Below are the code and all the weights of a small trained network. Each question names an input and a class and asks about switching units off, where a switched-off unit gives its printed mean instead of its output.

import numpy as np


def w(rows, s, z=0):
    codes = np.array(rows[::2]) - 128.0
    scale = np.full(codes.shape[1], s)
    scale[-1] = z or s
    return codes * scale


def norm(h):
    return h / np.sqrt((h * h).mean(-1, keepdims=True) + 1e-5)


def f(y):
    return y / 2 * (1 + np.tanh(0.7978845608 * (y + 0.044715 * y**3)))


def log_softmax(a):
    a = a - a.max(-1, keepdims=True)
    return a - np.log(np.exp(a).sum(-1, keepdims=True))


def net(x, mask):
    res = np.array(x, float).reshape(1, 2) / 4 @ E
    u = 0
    for l in range(2):
        y = f(norm(res) @ A[l][:, :-1].T + A[l][:, -1])
        res = res + np.where(mask[u : u + 16], y, B[l][:, -1]) @ B[l][:, :-1]
        u += 16
    return log_softmax(norm(res)[-1] @ U[:, :-1].T + U[:, -1])


A, B = {}, {}
E = w([
[36,116,40,111],'x0',
[3,204,160,160],'x1',
],0.005)
A[0] = w([
[143,65,79,149,163],'0.n1',
[140,127,201,110,135],'0.n2',
[133,122,170,143,110],'0.n3',
[103,159,123,98,95],'0.n4',
[116,153,79,93,170],'0.n5',
[115,134,185,136,169],'0.n6',
[121,138,98,160,181],'0.n7',
[83,102,201,149,111],'0.n8',
[124,115,120,117,24],'0.n9',
[99,111,89,171,182],'0.n10',
[192,179,186,108,96],'0.n11',
[121,116,205,164,124],'0.n12',
[88,129,101,103,245],'0.n13',
[125,254,105,210,180],'0.n14',
[166,119,233,52,164],'0.n15',
[153,131,124,84,112],'0.n16',
],0.0086,0.0011)
B[0] = w([
[64,62,161,152,209],'0.n1',
[134,187,175,93,186],'0.n2',
[157,147,134,89,149],'0.n3',
[203,147,58,115,141],'0.n4',
[119,168,198,126,167],'0.n5',
[106,167,189,115,179],'0.n6',
[189,213,180,130,145],'0.n7',
[145,83,147,168,179],'0.n8',
[99,136,123,180,115],'0.n9',
[190,97,163,3,167],'0.n10',
[100,145,147,112,235],'0.n11',
[157,144,115,70,195],'0.n12',
[181,142,148,109,191],'0.n13',
[137,29,154,137,253],'0.n14',
[82,173,108,83,250],'0.n15',
[109,93,123,131,145],'0.n16',
],0.0045,0.003)
A[1] = w([
[80,109,2,88,69],'1.n1',
[31,137,89,40,198],'1.n2',
[20,130,35,154,116],'1.n3',
[40,75,22,109,146],'1.n4',
[99,144,20,112,48],'1.n5',
[78,118,10,102,73],'1.n6',
[133,75,209,107,134],'1.n7',
[119,115,180,32,22],'1.n8',
[78,186,195,177,140],'1.n9',
[55,146,162,230,74],'1.n10',
[130,38,102,201,253],'1.n11',
[47,116,197,115,144],'1.n12',
[226,66,68,107,199],'1.n13',
[52,245,202,233,242],'1.n14',
[136,110,114,127,167],'1.n15',
[107,78,224,111,129],'1.n16',
],0.0076,0.0019)
B[1] = w([
[231,253,199,64,185],'1.n1',
[63,109,157,185,210],'1.n2',
[175,110,169,126,179],'1.n3',
[181,148,164,117,219],'1.n4',
[223,240,241,102,141],'1.n5',
[199,155,151,82,172],'1.n6',
[70,206,147,118,194],'1.n7',
[146,128,171,207,179],'1.n8',
[142,69,110,101,196],'1.n9',
[126,125,56,68,153],'1.n10',
[75,121,118,189,179],'1.n11',
[38,83,51,158,203],'1.n12',
[68,114,33,116,215],'1.n13',
[228,91,41,118,254],'1.n14',
[32,128,150,120,138],'1.n15',
[118,175,144,137,201],'1.n16',
],0.0048,0.0054)
U = w([
[188,210,205,33,181],'0',
[118,46,6,93,183],'1',
[35,150,176,174,193],'2',
[158,127,123,189,7],'3',
[151,115,132,177,13],'4',
[149,115,133,174,9],'5',
[156,109,135,186,5],'6',
[167,115,128,206,9],'7',
],0.019,0.013)

Each question gives the input, the list of numbers given to net, and the class t.
The units are the neurons (one row each of A and B). Each row of codes is followed by its name. A weight is (code - 128) times the scale printed after its matrix; where a second scale follows, it is the last column's (A, B and U).
mask holds one flag per neuron, layer by layer. A switched-off neuron (its flag False) gives its mean, the last column of its row in B, instead of its output. The means were averaged over made-up inputs and are rounded, as every weight is.
A unit's drop is (log p(t) with every unit on - log p(t) with that unit switched off) / (log p(t) with every unit on - log p(t) with every unit switched off).
most important unit: the unit with the biggest drop
top k neurons: the k neurons with the biggest drops, biggest first
k most important neurons of layer l: the k neurons of layer l with the biggest drops, biggest first
drop when u is switched off: that unit's drop, to one decimal
input [-1,2], class 2: most important unit -> 0.n14
input [8,-7], class 0: top 2 neurons -> 1.n1, 0.n14
input [1,1], class 2: top 3 neurons -> 1.n14, 0.n5, 1.n1
input [0,1], class 2: top 2 neurons -> 1.n14, 0.n14
input [4,5], class 1: 2 most important neurons of layer 1 -> 1.n12, 1.n14
input [-3,0], class 2: 3 most important neurons of layer 1 -> 1.n1, 1.n6, 1.n4
input [0,-3], class 2: top 4 neurons -> 1.n14, 0.n1, 1.n11, 0.n4
input [0,-1], class 2: 2 most important neurons of layer 0 -> 0.n1, 0.n4
input [4,-4], class 0: 3 most important neurons of layer 1 -> 1.n1, 1.n12, 1.n4
input [3,-3], class 2: top 3 neurons -> 1.n14, 0.n1, 1.n11
input [4,0], class 0: 2 most important neurons of layer 0 -> 0.n6, 0.n2
input [7,-6], class 0: drop when 0.n14 is switched off -> 0.2
input [-1,8], class 1: drop when 0.n12 is switched off -> 0.0
input [7,-7], class 0: drop when 0.n14 is switched off -> 0.6
input [-4,-7], class 1: top neuron -> 1.n13
input [-3,5], class 1: 2 most important neurons of layer 1 -> 1.n14, 1.n12
